Below is a small trained network, with its code and all its weights. Each question gives an input and a class and asks what happens when units are switched off, that is, made to give their printed mean instead of their output.

import numpy as np


def w(rows, s, z=0):
    codes = np.array(rows[::2]) - 128.0
    scale = np.full(codes.shape[1], s)
    scale[-1] = z or s
    return codes * scale


def norm(h):
    return h / np.sqrt((h * h).mean(-1, keepdims=True) + 1e-5)


def f(y):
    return np.maximum(y, 0)


def log_softmax(a):
    a = a - a.max(-1, keepdims=True)
    return a - np.log(np.exp(a).sum(-1, keepdims=True))


def net(x, mask):
    res = np.array(x, float).reshape(1, 7) / 4 @ E
    u = 0
    for l in range(2):
        y = f(norm(res) @ A[l][:, :-1].T + A[l][:, -1])
        res = res + np.where(mask[u : u + 7], y, B[l][:, -1]) @ B[l][:, :-1]
        u += 7
    return log_softmax(norm(res)[-1] @ U[:, :-1].T + U[:, -1])


A, B = {}, {}
E = w([
[171,221,130,2,129,161],'x0',
[76,207,52,175,183,224],'x1',
[11,142,157,96,91,74],'x2',
[129,123,116,120,148,112],'x3',
[121,106,104,109,172,110],'x4',
[128,128,119,124,140,114],'x5',
[130,131,132,128,121,124],'x6',
],0.007)
A[0] = w([
[72,192,133,133,93,64,159],'0.n1',
[119,48,116,170,79,89,67],'0.n2',
[227,78,86,157,138,82,228],'0.n3',
[68,136,88,254,157,123,44],'0.n4',
[116,148,133,71,98,111,223],'0.n5',
[143,148,119,142,43,150,255],'0.n6',
[21,134,113,118,92,70,85],'0.n7',
],0.0091,0.0031)
B[0] = w([
[60,149,115,111,147,120,216],'0.n1',
[172,137,45,178,113,130,218],'0.n2',
[117,111,151,254,159,132,254],'0.n3',
[142,127,253,33,169,98,244],'0.n4',
[96,124,160,109,177,203,215],'0.n5',
[125,84,78,172,231,90,205],'0.n6',
[89,129,40,74,109,203,230],'0.n7',
],0.0077,0.0058)
A[1] = w([
[67,90,116,130,88,95,32],'1.n1',
[61,65,149,186,133,102,252],'1.n2',
[88,75,85,130,95,84,18],'1.n3',
[31,174,205,66,92,84,185],'1.n4',
[192,95,255,144,158,131,120],'1.n5',
[68,68,88,132,30,89,24],'1.n6',
[93,75,159,73,128,109,67],'1.n7',
],0.011,0.0034)
B[1] = w([
[247,228,87,108,93,135,163],'1.n1',
[148,131,96,80,5,88,254],'1.n2',
[119,157,53,181,182,163,158],'1.n3',
[203,44,240,246,134,55,234],'1.n4',
[2,178,199,29,175,156,228],'1.n5',
[173,232,12,79,159,189,167],'1.n6',
[172,71,104,174,29,83,172],'1.n7',
],0.0079,0.0086)
U = w([
[134,33,182,172,68,50,1],'0',
[80,144,195,54,195,156,136],'1',
[182,204,7,60,119,184,208],'2',
],0.014,0.00088)

Each question gives the input, the list of numbers given to net, and the class t.
The units are the neurons (one row each of A and B). Each row of codes is followed by its name. A weight is (code - 128) times the scale printed after its matrix; where a second scale follows, it is the last column's (A, B and U).
mask holds one flag per neuron, layer by layer. A switched-off neuron (its flag False) gives its mean, the last column of its row in B, instead of its output. The means were averaged over made-up inputs and are rounded, as every weight is.
A unit's drop is (log p(t) with every unit on - log p(t) with that unit switched off) / (log p(t) with every unit on - log p(t) with every unit switched off).
The circuit of an input: a set's keep is (log p(t) with only the set's units on - log p(t) with every unit switched off) / (log p(t) with every unit on - log p(t) with every unit switched off). Starting from the 12 units with the biggest drops (on a tie, the unit counted first), units are removed one at a time, each time the one whose removal leaves the highest keep (on an exact tie, the one counted first), for as long as the keep stays at least 0.8.
circuit, biggest first: the units of the circuit, biggest drop first
unit that matters most: the unit with the biggest drop
top k neurons: the k neurons with the biggest drops, biggest first
top k neurons in layer l: the k neurons of layer l with the biggest drops, biggest first
drop of u: that unit's drop, to one decimal
input [-5,8,8,-1,5,3,-2], class 0: circuit, biggest first : (0.n4; 1.n4; 1.n5)
input [-5,-1,7,-5,0,-3,-5], class 2: unit that matters most : 1.n6
input [-8,6,-8,-3,-1,-6,0], class 1: top 2 neurons in layer 1 : (1.n5; 1.n4)
input [0,5,-1,0,7,-4,-6], class 1: top 2 neurons : (0.n4; 0.n2)
input [6,-2,-7,-1,-6,-4,-4], class 1: top 2 neurons in layer 0 : (0.n7; 0.n2)
input [-2,8,-8,8,-3,4,5], class 1: top 3 neurons in layer 0 : (0.n4; 0.n7; 0.n2)
input [7,-1,3,5,7,1,3], class 0: circuit, biggest first : (1.n4; 1.n5)
input [-4,2,-6,-2,0,3,8], class 1: top 2 neurons : (1.n5; 0.n4)
input [1,-2,0,0,-3,2,6], class 1: top 3 neurons in layer 0 : (0.n7; 0.n5; 0.n2)
input [-3,8,4,8,5,7,-5], class 0: top 2 neurons : (0.n4; 1.n4)
input [-7,-8,1,3,-3,6,-6], class 2: top 2 neurons in layer 1 : (1.n6; 1.n4)
input [8,-1,0,3,-2,1,-2], class 1: top 2 neurons : (0.n2; 1.n2)
input [0,-3,7,1,-6,-5,-5], class 2: top 2 neurons in layer 1 : (1.n6; 1.n1)
input [5,-8,0,-5,-8,4,3], class 1: circuit, biggest first : (1.n5)
input [-1,4,-8,7,-1,-5,-8], class 1: top 2 neurons in layer 0 : (0.n7; 0.n2)
input [8,-3,1,-6,7,-6,-1], class 0: top 3 neurons in layer 0 : (0.n3; 0.n2; 0.n4)
input [6,-1,7,-1,3,-6,-7], class 0: top 3 neurons : (1.n4; 1.n5; 1.n7)
input [-5,7,1,-4,2,1,5], class 0: top 2 neurons : (0.n4; 1.n4)
input [-2,-7,7,1,-5,-8,5], class 2: top 2 neurons : (1.n6; 0.n4)
input [-7,-8,1,-5,3,2,-1], class 2: top 2 neurons : (1.n6; 1.n4)
input [6,-8,-8,5,-7,8,4], class 1: unit that matters most : 1.n5
input [-4,5,8,2,1,-3,-6], class 0: top 3 neurons : (0.n4; 1.n4; 1.n5)
input [-8,-6,8,0,-8,-1,-1], class 2: drop of 1.n6 : 0.2
input [-4,8,-8,1,-5,-7,1], class 1: drop of 0.n4 : 0.7
